Below is a small trained network, with its code and all its weights. Each question gives an input and a class and asks what happens when units are switched off, that is, made to give their printed mean instead of their output.

import numpy as np


def w(rows, s, z=0):
    codes = np.array(rows[::2]) - 128.0
    scale = np.full(codes.shape[1], s)
    scale[-1] = z or s
    return codes * scale


def f(y):
    return np.maximum(y, 0)


def log_softmax(a):
    a = a - a.max(-1, keepdims=True)
    return a - np.log(np.exp(a).sum(-1, keepdims=True))


def net(x, mask):
    res = np.array(x, float).reshape(1, 4) / 4 @ E
    y = f(res @ A[0][:, :-1].T + A[0][:, -1])
    res = res + np.where(mask, y, B[0][:, -1]) @ B[0][:, :-1]
    return log_softmax(res[-1] @ U[:, :-1].T + U[:, -1])


A, B = {}, {}
E = w([
[54,133,146,22,69,53,155,81,99,151],'x0',
[69,177,149,101,164,138,247,90,145,169],'x1',
[121,194,193,147,106,141,72,86,136,177],'x2',
[87,123,125,117,178,80,112,84,114,69],'x3',
],0.013)
A[0] = w([
[141,98,113,152,222,133,114,138,136,77,55],'neuron 1',
[120,119,119,146,190,124,114,126,141,81,236],'neuron 2',
[159,146,146,140,83,135,72,145,132,177,101],'neuron 3',
[70,162,124,127,204,118,132,89,150,90,111],'neuron 4',
[172,139,123,160,90,159,107,163,152,184,206],'neuron 5',
[118,118,130,86,60,122,67,114,115,141,173],'neuron 6',
[191,45,90,176,120,139,30,185,133,69,155],'neuron 7',
[124,121,115,112,106,137,250,145,134,151,254],'neuron 8',
],0.016,0.0052)
B[0] = w([
[108,169,117,207,135,117,95,110,105,92,173],'neuron 1',
[167,110,128,142,123,133,149,152,44,67,169],'neuron 2',
[138,120,88,165,157,157,147,143,153,115,170],'neuron 3',
[131,109,175,129,130,121,128,110,69,110,164],'neuron 4',
[125,150,152,143,67,78,109,123,43,84,186],'neuron 5',
[126,157,187,112,52,106,130,127,106,133,173],'neuron 6',
[111,115,158,76,182,134,153,99,82,137,253],'neuron 7',
[126,101,127,3,161,128,113,127,144,161,197],'neuron 8',
],0.016,0.031)
U = w([
[130,73,112,174,109,175,140,93,185,113,40],'0',
[141,182,121,132,2,105,104,154,113,160,111],'1',
[187,163,84,227,158,165,109,135,80,86,39],'2',
[132,109,137,43,186,96,157,88,33,126,243],'3',
[72,105,76,159,169,176,140,130,159,130,4],'4',
[161,75,30,82,202,203,151,182,197,195,11],'5',
[130,88,73,196,120,115,149,122,191,171,9],'6',
],0.0095,0.0036)

Each question gives the input, the list of numbers given to net, and the class t.
The units are the neurons (one row each of A and B). Each row of codes is followed by its name. A weight is (code - 128) times the scale printed after its matrix; where a second scale follows, it is the last column's (A, B and U).
mask holds one flag per neuron, in row order. A switched-off neuron (its flag False) gives its mean, the last column of its row in B, instead of its output. The means were averaged over made-up inputs and are rounded, as every weight is.
A unit's drop is (log p(t) with every unit on - log p(t) with that unit switched off) / (log p(t) with every unit on - log p(t) with every unit switched off).
The circuit of an input: a set's keep is (log p(t) with only the set's units on - log p(t) with every unit switched off) / (log p(t) with every unit on - log p(t) with every unit switched off). Starting from all 8 units, units are removed one at a time, each time the one whose removal leaves the highest keep (on an exact tie, the one counted first), for as long as the keep stays at least 0.8.
units of the circuit, in order: the units of the circuit, biggest drop first
most important unit: the unit with the biggest drop
k most important neurons: the k neurons with the biggest drops, biggest first
drop of u: that unit's drop, to one decimal
input [-7,2,3,-3], class 2: units of the circuit, in order : [neuron 8]
input [7,-4,0,7], class 1: 3 most important neurons : [neuron 7; neuron 6; neuron 8]
input [-4,-1,8,5], class 2: units of the circuit, in order : [neuron 8; neuron 7]
input [-7,-1,7,-2], class 2: 2 most important neurons : [neuron 8; neuron 3]
input [8,-6,-2,4], class 1: 3 most important neurons : [neuron 7; neuron 6; neuron 8]
input [7,-4,4,6], class 1: units of the circuit, in order : [neuron 7; neuron 6]
input [-8,6,8,5], class 2: 2 most important neurons : [neuron 7; neuron 8]
input [-4,1,0,-1], class 2: 2 most important neurons : [neuron 8; neuron 7]
input [-8,8,8,-7], class 1: 2 most important neurons : [neuron 7; neuron 5]
input [-8,3,-4,6], class 2: 2 most important neurons : [neuron 1; neuron 8]
input [-8,6,7,8], class 2: 2 most important neurons : [neuron 7; neuron 8]
input [-7,4,7,-4], class 2: 2 most important neurons : [neuron 3; neuron 6]
input [2,0,3,1], class 1: 2 most important neurons : [neuron 7; neuron 8]
input [-5,1,8,-5], class 2: most important unit : neuron 3
input [7,0,3,-8], class 1: 2 most important neurons : [neuron 7; neuron 6]
input [8,-6,-3,2], class 1: drop of neuron 7 : 0.3
input [6,-2,5,-3], class 1: drop of neuron 2 : 0.0
input [0,3,4,-6], class 1: drop of neuron 2 : 0.1
input [-6,3,4,4], class 2: drop of neuron 7 : 0.2
input [-6,0,5,0], class 2: most important unit : neuron 8
